Below are the code and all the weights of a small trained network. Each question names an input and a class and asks about switching units off, where a switched-off unit gives its printed mean instead of its output.

import numpy as np


def w(rows, s, z=0):
    codes = np.array(rows[::2]) - 128.0
    scale = np.full(codes.shape[1], s)
    scale[-1] = z or s
    return codes * scale


def norm(h):
    return h / np.sqrt((h * h).mean(-1, keepdims=True) + 1e-5)


def f(y):
    return np.maximum(y, 0)


def log_softmax(a):
    a = a - a.max(-1, keepdims=True)
    return a - np.log(np.exp(a).sum(-1, keepdims=True))


def net(x, mask):
    res = np.array(x, float).reshape(1, 4) / 4 @ E
    u = 0
    for l in range(2):
        y = f(norm(res) @ A[l][:, :-1].T + A[l][:, -1])
        res = res + np.where(mask[u : u + 4], y, B[l][:, -1]) @ B[l][:, :-1]
        u += 4
    return log_softmax(norm(res)[-1] @ U[:, :-1].T + U[:, -1])


A, B = {}, {}
E = w([
[146,104,158,119,112,138,128,150,173,127],'x0',
[161,133,38,215,13,253,91,121,138,50],'x1',
[75,130,91,186,184,115,18,84,225,185],'x2',
[186,91,122,191,11,118,208,59,109,42],'x3',
],0.002)
A[0] = w([
[155,130,144,102,97,210,109,199,44,178,15],'0.n0',
[130,104,133,150,122,43,127,4,195,71,26],'0.n1',
[137,48,155,147,129,82,164,96,115,107,31],'0.n2',
[165,126,104,147,109,138,129,75,152,96,2],'0.n3',
],0.0044,0.0035)
B[0] = w([
[24,31,164,206,179,92,114,180,144,143,190],'0.n0',
[49,108,221,71,168,141,182,209,27,94,251],'0.n1',
[158,254,138,60,97,140,132,80,158,142,189],'0.n2',
[124,67,95,197,158,140,80,162,190,158,172],'0.n3',
],0.0051,0.0018)
A[1] = w([
[85,63,68,190,93,242,93,187,114,85,3],'1.n0',
[179,156,164,114,77,75,185,19,138,91,28],'1.n1',
[254,82,25,205,48,164,126,115,127,73,42],'1.n2',
[201,184,40,107,114,217,40,132,163,89,36],'1.n3',
],0.0047,0.0024)
B[1] = w([
[141,108,85,194,160,103,72,43,208,233,255],'1.n0',
[172,216,51,118,51,229,84,74,158,148,168],'1.n1',
[42,73,238,70,245,32,148,240,59,111,235],'1.n2',
[216,243,52,68,2,232,169,67,120,79,191],'1.n3',
],0.0045,0.0048)
U = w([
[59,49,253,29,201,58,248,237,12,44,35],'0',
[74,17,64,227,224,38,15,104,225,187,92],'1',
[238,238,28,47,7,234,191,21,201,96,253],'2',
],0.0054,0.0027)

Each question gives the input, the list of numbers given to net, and the class t.
The units are the neurons (one row each of A and B). Each row of codes is followed by its name. A weight is (code - 128) times the scale printed after its matrix; where a second scale follows, it is the last column's (A, B and U).
mask holds one flag per neuron, layer by layer. A switched-off neuron (its flag False) gives its mean, the last column of its row in B, instead of its output. The means were averaged over made-up inputs and are rounded, as every weight is.
A unit's drop is (log p(t) with every unit on - log p(t) with that unit switched off) / (log p(t) with every unit on - log p(t) with every unit switched off).
The circuit of an input: a set's keep is (log p(t) with only the set's units on - log p(t) with every unit switched off) / (log p(t) with every unit on - log p(t) with every unit switched off). Starting from all 8 units, units are removed one at a time, each time the one whose removal leaves the highest keep (on an exact tie, the one counted first), for as long as the keep stays at least 0.8.
units of the circuit, in order: the units of the circuit, biggest drop first
unit that matters most: the unit with the biggest drop
top k neurons: the k neurons with the biggest drops, biggest first
top k neurons in layer l: the k neurons of layer l with the biggest drops, biggest first
drop when u is switched off: that unit's drop, to one decimal
input [-8,7,0,2], class 0: top 2 neurons	1.n2, 0.n0
input [2,-2,7,6], class 0: top neuron in layer 0	0.n1
input [-3,-1,-4,1], class 2: units of the circuit, in order	0.n1, 1.n1
input [8,8,4,5], class 1: top 3 neurons	1.n0, 1.n2, 0.n3
input [-8,-3,0,2], class 2: top 2 neurons in layer 1	1.n2, 1.n1
input [5,-1,-8,5], class 2: top 2 neurons	1.n1, 0.n2
input [-5,3,6,0], class 2: top 2 neurons in layer 1	1.n3, 1.n2
input [-7,6,2,5], class 1: top 2 neurons in layer 0	0.n3, 0.n2
input [5,-7,4,4], class 0: top 2 neurons	0.n1, 1.n0
input [-1,5,-3,1], class 0: top 3 neurons	1.n2, 0.n1, 1.n1
input [-4,2,-7,0], class 1: top 2 neurons	0.n0, 0.n1
input [-4,1,5,-2], class 2: top 2 neurons	0.n1, 0.n0
input [6,3,8,0], class 2: units of the circuit, in order	1.n3, 0.n0
input [-7,4,-4,-1], class 1: unit that matters most	0.n0
input [6,8,-3,-3], class 1: top 3 neurons	1.n0, 0.n0, 1.n2
input [2,-8,-7,3], class 2: top 2 neurons in layer 1	1.n1, 1.n2
input [3,-1,-8,5], class 2: top 2 neurons	1.n1, 0.n2
input [-3,6,-1,0], class 1: top 2 neurons	1.n0, 1.n2
input [5,4,8,-8], class 2: top 2 neurons in layer 1	1.n3, 1.n2
input [-6,-3,-7,3], class 2: unit that matters most	1.n1
input [0,5,-3,4], class 0: drop when 1.n2 is switched off	2.1
input [1,6,-6,6], class 0: drop when 1.n2 is switched off	2.3
input [5,6,5,-5], class 2: drop when 1.n3 is switched off	0.8
